Below are the code and all the weights of a small trained network. Each question names an input and a class and asks about switching units off, where a switched-off unit gives its printed mean instead of its output.

import numpy as np


def w(rows, s, z=0):
    codes = np.array(rows[::2]) - 128.0
    scale = np.full(codes.shape[1], s)
    scale[-1] = z or s
    return codes * scale


def norm(h):
    return h / np.sqrt((h * h).mean(-1, keepdims=True) + 1e-5)


def f(y):
    return y / 2 * (1 + np.tanh(0.7978845608 * (y + 0.044715 * y**3)))


def log_softmax(a):
    a = a - a.max(-1, keepdims=True)
    return a - np.log(np.exp(a).sum(-1, keepdims=True))


def net(x, mask):
    res = np.array(x, float).reshape(1, 8) / 4 @ E
    u = 0
    for l in range(3):
        y = f(norm(res) @ A[l][:, :-1].T + A[l][:, -1])
        res = res + np.where(mask[u : u + 12], y, B[l][:, -1]) @ B[l][:, :-1]
        u += 12
    return log_softmax(norm(res)[-1] @ U[:, :-1].T + U[:, -1])


A, B = {}, {}
E = w([
[139,120,149,121,127,114,125,127,123,124,125,147],'x0',
[204,84,125,115,91,117,149,119,113,179,254,98],'x1',
[93,130,136,121,108,126,168,126,118,128,129,104],'x2',
[113,79,145,88,108,173,128,190,183,70,195,118],'x3',
[136,108,148,116,96,115,120,96,123,109,125,117],'x4',
[103,115,147,133,118,123,142,117,128,120,134,128],'x5',
[136,120,106,142,112,155,115,98,151,121,117,98],'x6',
[143,131,150,206,82,206,93,191,79,142,141,135],'x7',
],0.0091)
A[0] = w([
[127,154,78,139,160,120,165,2,96,134,157,168,133],'0.n0',
[136,128,118,112,99,205,140,177,99,65,87,162,184],'0.n1',
[109,157,202,79,193,138,94,119,158,121,61,67,10],'0.n2',
[126,158,142,138,147,118,137,163,91,114,134,85,102],'0.n3',
[134,99,146,187,61,187,121,133,65,186,160,150,41],'0.n4',
[94,136,132,137,79,138,80,152,81,76,94,159,113],'0.n5',
[134,107,106,157,124,124,155,119,101,203,165,146,209],'0.n6',
[130,171,159,207,87,116,104,126,43,212,84,126,174],'0.n7',
[56,168,95,32,168,132,94,86,147,108,118,135,239],'0.n8',
[88,189,140,157,149,101,97,106,141,77,85,160,247],'0.n9',
[95,94,132,68,142,191,85,185,151,81,100,119,95],'0.n10',
[186,85,91,51,89,157,156,187,154,142,137,150,176],'0.n11',
],0.0077,0.0015)
B[0] = w([
[188,205,184,133,130,138,189,141,60,74,105,175,231],'0.n0',
[147,196,137,90,65,103,134,26,170,154,141,142,206],'0.n1',
[92,84,172,144,124,230,20,156,149,151,174,43,197],'0.n2',
[182,47,162,185,60,141,72,103,244,70,86,112,132],'0.n3',
[164,86,234,84,135,173,108,192,113,156,83,109,228],'0.n4',
[62,217,80,237,107,167,113,74,209,144,98,167,185],'0.n5',
[252,170,135,56,99,109,129,87,115,86,100,81,207],'0.n6',
[109,80,2,227,119,130,103,94,165,125,121,67,255],'0.n7',
[183,58,239,84,189,102,52,129,163,142,146,89,251],'0.n8',
[125,107,93,113,97,128,126,177,68,209,60,105,247],'0.n9',
[136,147,128,117,106,125,184,136,154,33,98,224,220],'0.n10',
[96,84,155,108,179,137,217,131,162,93,195,109,214],'0.n11',
],0.0058,0.0054)
A[1] = w([
[75,137,148,224,125,222,94,154,111,113,130,157,79],'1.n0',
[72,152,88,189,83,134,170,108,95,135,117,143,203],'1.n1',
[56,116,85,114,176,65,117,81,179,73,49,189,44],'1.n2',
[201,171,128,147,69,142,133,84,73,92,110,99,206],'1.n3',
[137,62,161,109,162,146,133,190,164,149,139,119,172],'1.n4',
[91,107,126,139,124,136,123,82,87,126,158,111,92],'1.n5',
[133,78,73,172,136,200,131,115,95,161,130,147,2],'1.n6',
[163,198,206,44,87,179,137,158,142,141,127,123,138],'1.n7',
[199,77,127,130,115,140,174,167,132,131,204,105,176],'1.n8',
[158,114,135,110,69,110,46,110,44,218,3,78,168],'1.n9',
[146,114,153,173,77,136,92,136,76,139,163,130,86],'1.n10',
[160,191,205,160,154,156,86,165,44,164,64,39,114],'1.n11',
],0.0069,0.00097)
B[1] = w([
[135,192,80,115,103,41,179,143,167,72,177,162,175],'1.n0',
[165,137,146,135,87,179,129,116,92,166,155,198,154],'1.n1',
[163,96,165,28,157,145,86,129,61,71,221,54,180],'1.n2',
[152,148,140,131,102,86,114,140,127,113,76,166,192],'1.n3',
[42,131,95,186,86,104,17,123,73,123,124,43,185],'1.n4',
[116,155,114,85,194,67,102,103,176,134,50,139,123],'1.n5',
[79,7,194,70,80,115,73,96,78,158,128,180,142],'1.n6',
[112,210,124,85,55,173,63,188,159,82,122,107,192],'1.n7',
[178,68,70,76,175,160,117,55,133,211,56,155,222],'1.n8',
[75,60,115,135,177,163,213,157,134,146,160,173,254],'1.n9',
[72,166,154,118,194,159,104,118,164,109,136,2,146],'1.n10',
[156,89,117,72,169,27,205,79,63,175,143,84,216],'1.n11',
],0.0064,0.0079)
A[2] = w([
[154,88,143,141,149,94,132,109,101,165,138,92,171],'2.n0',
[96,147,99,190,104,70,151,121,107,198,69,185,154],'2.n1',
[109,83,139,100,169,101,142,93,132,193,130,95,61],'2.n2',
[154,123,155,104,122,120,55,171,112,79,150,76,103],'2.n3',
[177,254,117,98,121,92,162,97,137,130,132,128,172],'2.n4',
[147,140,104,127,163,133,112,142,108,127,93,157,112],'2.n5',
[90,72,107,92,180,104,179,114,139,96,176,126,91],'2.n6',
[137,110,78,123,104,190,148,122,97,195,133,168,164],'2.n7',
[179,95,117,97,179,111,154,59,132,149,129,122,249],'2.n8',
[105,150,118,197,99,151,142,173,122,90,112,152,216],'2.n9',
[171,153,116,114,88,58,156,142,111,79,113,198,124],'2.n10',
[130,93,96,123,77,123,116,98,133,151,156,107,215],'2.n11',
],0.0099,0.0017)
B[2] = w([
[147,175,96,185,159,42,201,190,99,52,96,177,203],'2.n0',
[107,47,213,53,120,208,29,188,161,159,211,52,191],'2.n1',
[160,108,42,167,136,110,142,118,135,125,101,166,209],'2.n2',
[64,139,237,77,64,206,88,114,116,165,161,87,189],'2.n3',
[83,160,134,191,49,177,132,92,201,73,191,209,178],'2.n4',
[148,169,116,160,165,139,161,68,224,55,165,91,136],'2.n5',
[172,84,97,218,188,122,106,141,57,180,95,86,184],'2.n6',
[68,127,185,55,87,177,91,107,150,118,148,132,178],'2.n7',
[125,170,105,159,121,50,156,133,119,89,114,171,246],'2.n8',
[190,181,158,149,67,56,143,68,105,119,101,66,154],'2.n9',
[48,218,135,158,120,125,92,87,189,109,140,167,164],'2.n10',
[118,145,93,170,255,156,150,131,152,169,84,136,170],'2.n11',
],0.0076,0.011)
U = w([
[182,58,56,151,225,77,155,135,76,133,104,143,122],'0',
[97,79,194,58,121,225,23,145,152,146,159,83,252],'1',
[155,251,127,151,67,99,129,87,198,62,151,199,52],'2',
],0.012,0.00023)

Each question gives the input, the list of numbers given to net, and the class t.
The units are the neurons (one row each of A and B). Each row of codes is followed by its name. A weight is (code - 128) times the scale printed after its matrix; where a second scale follows, it is the last column's (A, B and U).
mask holds one flag per neuron, layer by layer. A switched-off neuron (its flag False) gives its mean, the last column of its row in B, instead of its output. The means were averaged over made-up inputs and are rounded, as every weight is.
A unit's drop is (log p(t) with every unit on - log p(t) with that unit switched off) / (log p(t) with every unit on - log p(t) with every unit switched off).
The circuit of an input: a set's keep is (log p(t) with only the set's units on - log p(t) with every unit switched off) / (log p(t) with every unit on - log p(t) with every unit switched off). Starting from the 12 units with the biggest drops (on a tie, the unit counted first), units are removed one at a time, each time the one whose removal leaves the highest keep (on an exact tie, the one counted first), for as long as the keep stays at least 0.8.
units of the circuit, in order: the units of the circuit, biggest drop first
unit that matters most: the unit with the biggest drop
top k neurons: the k neurons with the biggest drops, biggest first
k most important neurons of layer l: the k neurons of layer l with the biggest drops, biggest first
drop when u is switched off: that unit's drop, to one decimal
input [-2,4,6,-3,-6,-4,7,0], class 2: most important neuron of layer 1	[1.n3]
input [8,1,-8,6,-5,6,2,0], class 0: top 4 neurons	[0.n11, 0.n4, 2.n6, 0.n8]
input [-7,-7,-2,1,-3,7,2,-1], class 1: 3 most important neurons of layer 0	[0.n10, 0.n8, 0.n7]
input [4,-8,-7,7,-2,1,-8,2], class 2: top 2 neurons	[0.n5, 1.n0]
input [-4,1,-2,4,3,0,4,-8], class 0: 4 most important neurons of layer 2	[2.n6, 2.n1, 2.n7, 2.n2]
input [3,-4,-3,0,-2,7,7,-8], class 0: 2 most important neurons of layer 2	[2.n1, 2.n2]
input [4,0,3,1,-8,-7,2,-8], class 1: top 2 neurons	[2.n3, 1.n9]
input [4,7,-5,0,1,1,5,-2], class 2: top 3 neurons	[0.n6, 1.n9, 0.n7]
input [3,6,3,-6,4,4,1,0], class 2: top 3 neurons	[0.n0, 0.n6, 1.n3]
input [-7,2,-7,-5,-5,1,4,0], class 2: 4 most important neurons of layer 0	[0.n0, 0.n8, 0.n2, 0.n6]
input [-3,-8,3,0,-5,-8,6,1], class 1: 3 most important neurons of layer 0	[0.n5, 0.n9, 0.n11]
input [-5,0,-5,8,-5,4,6,1], class 2: 4 most important neurons of layer 0	[0.n10, 0.n8, 0.n7, 0.n1]
input [-1,3,-3,-7,-5,6,1,0], class 2: top 2 neurons	[0.n0, 0.n8]
input [0,-4,1,1,-4,3,1,8], class 2: unit that matters most	1.n0
input [3,7,8,-1,-3,3,6,6], class 0: top 2 neurons	[1.n11, 1.n8]
input [-5,-4,5,1,0,6,-2,-5], class 1: top 3 neurons	[1.n8, 2.n3, 0.n7]
input [8,0,-4,-3,0,2,-1,7], class 1: top 3 neurons	[2.n1, 0.n5, 0.n8]
input [5,-2,6,0,-4,2,-7,4], class 1: top 2 neurons	[2.n1, 0.n7]
input [4,8,-1,0,-1,2,-4,-6], class 2: 2 most important neurons of layer 0	[0.n6, 0.n7]
input [-8,-4,-8,-7,-1,-5,-7,8], class 1: units of the circuit, in order	[2.n1]
input [7,8,-4,-4,-3,4,0,-1], class 2: drop when 0.n6 is switched off	0.3
input [-3,-1,8,-3,-2,-3,0,3], class 1: drop when 2.n1 is switched off	0.2
input [-7,-6,3,-1,-1,5,-6,-1], class 0: drop when 0.n9 is switched off	0.2
input [-7,-3,0,-4,7,-7,-4,8], class 1: drop when 2.n1 is switched off	0.3
